Below are the code and all the weights of a small trained network. Each question names an input and a target symbol and asks about switching units off, where a switched-off unit gives its printed mean instead of its output.

import numpy as np


def w(rows, s, z=0):
    codes = np.array(rows[::2]) - 128.0
    scale = np.full(codes.shape[1], s)
    scale[-1] = z or s
    return codes * scale


def norm(h):
    return h / np.sqrt((h * h).mean(-1, keepdims=True) + 1e-5)


def softmax(a):
    e = np.exp(a - a.max(-1, keepdims=True))
    return e / e.sum(-1, keepdims=True)


def log_softmax(a):
    a = a - a.max(-1, keepdims=True)
    return a - np.log(np.exp(a).sum(-1, keepdims=True))


def net(x, mask):
    ids = ['ΓΔΘΠΣΨΩαεζλμξτφ'.index(c) for c in x.split()]
    T = len(ids)
    res = E[ids] + P[:T]
    u = 0
    for l in range(2):
        r = norm(res)
        for j in range(3):
            rows = slice(3 * j, 3 * j + 3)
            q, k, v = (r @ M[l][rows].T for M in (Q, K, V))
            z = softmax(np.where(np.tri(T) > 0, q @ k.T / 3**0.5, -1e9)) @ v
            o = O[l][rows]
            res = res + np.where(mask[u + j], z, o[:, -1]) @ o[:, :-1]
        u += 3
    return log_softmax(norm(res)[-1] @ U[:, :-1].T + U[:, -1])


Q, K, V, O = {}, {}, {}, {}
E = w([
[154,119,94,182,148,126,136,106,153],'Γ',
[105,99,116,146,107,124,137,113,122],'Δ',
[143,78,194,133,137,103,194,105,203],'Θ',
[146,182,133,143,117,167,155,172,125],'Π',
[107,136,185,188,154,74,156,142,142],'Σ',
[55,81,94,110,73,212,102,149,4],'Ψ',
[93,98,168,119,141,180,115,134,171],'Ω',
[82,70,189,189,104,151,35,133,126],'α',
[119,19,16,136,151,130,96,169,147],'ε',
[166,106,176,100,73,163,162,110,88],'ζ',
[166,180,64,152,85,131,126,151,129],'λ',
[180,188,111,161,130,164,131,143,52],'μ',
[99,64,174,38,81,159,29,211,120],'ξ',
[126,125,92,174,117,187,175,147,84],'τ',
[23,151,118,114,105,54,60,127,126],'φ',
],0.013)
P = w([
[153,105,158,3,179,95,111,219,54],'0',
[110,156,90,156,142,119,174,104,242],'1',
[148,86,72,172,16,27,202,231,44],'2',
[109,163,73,142,127,157,139,115,219],'3',
[127,55,109,156,10,26,198,240,39],'4',
[78,182,60,126,105,167,99,121,230],'5',
[139,54,102,162,30,10,205,230,34],'6',
[158,169,43,151,137,190,163,96,202],'7',
],0.0065)
Q[0] = w([
[72,82,75,150,161,164,135,153,106],'0.h1',
[177,140,73,78,147,111,118,121,146],'0.h1',
[121,31,146,176,56,113,179,183,61],'0.h1',
[128,160,181,130,130,13,130,119,135],'0.h2',
[85,139,150,52,121,201,33,92,156],'0.h2',
[71,221,183,45,249,231,163,60,177],'0.h2',
[170,131,79,234,193,159,62,94,168],'0.h3',
[98,48,101,148,180,140,183,66,157],'0.h3',
[89,149,136,94,114,255,62,24,205],'0.h3',
],0.0066)
K[0] = w([
[132,164,165,140,136,103,110,146,76],'0.h1',
[138,126,190,189,106,137,100,88,119],'0.h1',
[130,106,167,14,254,86,85,179,70],'0.h1',
[101,131,137,137,157,76,119,71,146],'0.h2',
[69,129,113,115,72,175,111,101,155],'0.h2',
[66,192,110,198,72,148,188,127,192],'0.h2',
[155,119,97,172,137,169,125,120,144],'0.h3',
[137,136,106,133,197,150,188,86,203],'0.h3',
[58,153,118,143,14,206,96,60,163],'0.h3',
],0.009)
V[0] = w([
[172,140,146,235,73,132,148,85,162],'0.h1',
[137,100,83,63,116,189,30,147,180],'0.h1',
[141,150,181,153,137,122,60,112,87],'0.h1',
[110,115,248,111,44,140,149,156,92],'0.h2',
[110,233,137,145,109,108,217,56,253],'0.h2',
[138,98,158,186,120,44,110,153,126],'0.h2',
[96,188,145,153,54,154,181,129,134],'0.h3',
[39,194,180,90,70,200,31,77,204],'0.h3',
[91,64,207,67,45,73,86,187,70],'0.h3',
],0.0056)
O[0] = w([
[219,174,89,122,87,145,14,192,128,87],'0.h1',
[113,142,168,119,54,118,161,109,145,162],'0.h1',
[90,158,84,102,118,92,75,86,42,119],'0.h1',
[168,173,49,114,119,168,69,130,156,153],'0.h2',
[93,110,191,110,100,217,173,189,35,2],'0.h2',
[128,225,89,174,122,70,128,198,160,144],'0.h2',
[118,119,29,106,102,119,159,2,147,128],'0.h3',
[159,131,109,118,165,129,159,61,137,72],'0.h3',
[197,120,141,204,125,148,159,95,68,153],'0.h3',
],0.0059,0.0071)
Q[1] = w([
[128,206,156,105,197,242,130,139,192],'1.h1',
[79,120,138,174,234,140,135,117,104],'1.h1',
[135,99,155,164,112,11,71,120,63],'1.h1',
[131,158,127,101,190,240,139,129,203],'1.h2',
[171,3,132,140,113,96,146,189,59],'1.h2',
[140,102,52,208,84,99,126,155,99],'1.h2',
[190,173,131,139,107,82,128,160,81],'1.h3',
[155,178,149,78,151,194,173,92,62],'1.h3',
[69,27,171,134,88,7,188,150,68],'1.h3',
],0.0077)
K[1] = w([
[63,123,66,245,95,253,159,151,196],'1.h1',
[101,52,188,177,90,149,119,141,88],'1.h1',
[168,116,141,140,209,87,121,148,36],'1.h1',
[166,164,80,150,2,170,125,150,186],'1.h2',
[210,73,222,159,236,149,149,124,43],'1.h2',
[196,123,105,73,215,55,125,161,69],'1.h2',
[173,123,164,123,189,171,126,135,101],'1.h3',
[168,120,151,112,33,199,184,77,117],'1.h3',
[154,79,152,66,188,75,148,111,78],'1.h3',
],0.0081)
V[1] = w([
[64,176,107,222,138,143,68,44,158],'1.h1',
[21,107,174,154,70,166,90,127,128],'1.h1',
[60,130,93,45,114,93,87,125,134],'1.h1',
[37,240,129,207,121,128,210,130,161],'1.h2',
[96,79,72,75,184,138,181,95,123],'1.h2',
[70,125,154,168,3,167,118,68,149],'1.h2',
[148,117,158,31,123,111,101,73,120],'1.h3',
[103,149,29,151,93,73,82,160,52],'1.h3',
[149,204,185,46,155,142,131,100,51],'1.h3',
],0.0071)
O[1] = w([
[207,69,64,187,182,144,152,161,209,121],'1.h1',
[106,112,141,170,185,128,203,199,174,30],'1.h1',
[40,201,37,107,120,81,221,125,147,158],'1.h1',
[117,160,79,242,95,98,143,78,4,125],'1.h2',
[128,101,191,69,230,180,220,72,91,62],'1.h2',
[199,164,156,102,54,1,110,128,70,58],'1.h2',
[53,146,63,144,75,110,180,147,200,77],'1.h3',
[116,174,164,80,223,55,107,132,86,255],'1.h3',
[120,45,47,160,128,91,105,177,135,6],'1.h3',
],0.0066,0.0047)
U = w([
[174,81,90,135,62,156,173,81,157,225],'Γ',
[109,128,49,171,184,95,218,134,98,114],'Δ',
[208,98,164,23,97,108,53,113,169,106],'Θ',
[72,101,68,125,135,195,98,50,93,106],'Π',
[217,143,94,169,70,38,63,148,205,65],'Σ',
[69,67,33,89,198,115,55,151,150,100],'Ψ',
[109,150,181,186,134,84,125,250,147,145],'Ω',
[170,174,213,114,130,115,186,135,171,178],'α',
[159,121,139,141,78,225,102,188,119,251],'ε',
[179,137,87,169,194,154,65,185,55,119],'ζ',
[87,172,93,105,114,143,131,164,254,182],'λ',
[138,153,164,95,199,195,146,91,126,173],'μ',
[113,182,149,85,89,33,98,79,49,65],'ξ',
[166,130,164,226,156,129,85,25,152,27],'τ',
[153,126,107,70,181,65,187,82,150,73],'φ',
],0.0074,0.0017)

Each question gives the input, a string of symbols that net reads in full, and the target symbol t.
The units are the heads (3 rows each of Q, K, V and O). Each row of codes is followed by its name. A weight is (code - 128) times the scale printed after its matrix; where a second scale follows, it is the last column's (O and U).
mask holds one flag per head, layer by layer. A switched-off head (its flag False) gives its mean, the last column of its rows in O, instead of its output. The means were averaged over made-up inputs and are rounded, as every weight is.
A unit's drop is (log p(t) with every unit on - log p(t) with that unit switched off) / (log p(t) with every unit on - log p(t) with every unit switched off).
The circuit of an input: a set's keep is (log p(t) with only the set's units on - log p(t) with every unit switched off) / (log p(t) with every unit on - log p(t) with every unit switched off). Starting from all 6 units, units are removed one at a time, each time the one whose removal leaves the highest keep (on an exact tie, the one counted first), for as long as the keep stays at least 0.8.
circuit, biggest first: the units of the circuit, biggest drop first
most important unit: the unit with the biggest drop
heads that matter: for each layer, one digit per head in row order, 1 if its drop is at least 0.15 and else 0, layers parted by /
drop of u: that unit's drop, to one decimal
input Ω α λ α μ, target Γ: most important unit : 1.h3
input λ Γ ε Π λ, target ξ: heads that matter : 000 / 100
input Γ λ α φ ζ, target Ω: heads that matter : 001 / 000
input Γ Γ Σ Γ ζ μ, target ζ: circuit, biggest first : [0.h2, 1.h3]
input Ω τ Σ λ ε, target Γ: circuit, biggest first : [0.h1, 1.h3]
input Δ Γ λ Γ ξ λ Ω, target τ: heads that matter : 111 / 000
input Ψ Ω λ Δ λ Ψ λ, target φ: circuit, biggest first : [1.h2, 0.h1]
input Ω α λ τ Γ, target Γ: heads that matter : 101 / 001
input ζ Γ Γ μ Γ Ω λ, target Θ: heads that matter : 011 / 110
input λ λ Π λ Π Γ ξ, target ξ: circuit, biggest first : [1.h1, 0.h1]
input φ Ψ Δ φ Γ Γ λ, target Δ: circuit, biggest first : [0.h1, 1.h1]
input λ μ ζ α ξ Π, target ε: heads that matter : 010 / 000
input φ λ λ Γ, target λ: heads that matter : 111 / 100
input μ μ λ λ ζ λ Δ, target Ψ: circuit, biggest first : [1.h2, 1.h3]
input Γ Π μ, target Ω: most important unit : 0.h3
input μ Γ λ, target Ψ: heads that matter : 100 / 011
input α ξ α λ φ λ τ, target Σ: heads that matter : 011 / 010
input λ φ λ ζ, target Γ: heads that matter : 011 / 001
input λ Γ λ λ ζ ζ, target Γ: circuit, biggest first : [0.h3, 0.h2, 1.h3]
input φ Γ Δ Π ζ λ ε, target Δ: most important unit : 0.h1
input τ λ Σ φ ξ, target μ: circuit, biggest first : [1.h2, 0.h1]
input τ ξ Γ ζ ε Γ λ, target μ: heads that matter : 110 / 010
input λ μ Σ, target ξ: heads that matter : 000 / 100
input λ μ Δ λ λ Θ, target α: heads that matter : 111 / 111
input Δ Π τ λ λ, target τ: drop of 0.h1 : 0.6
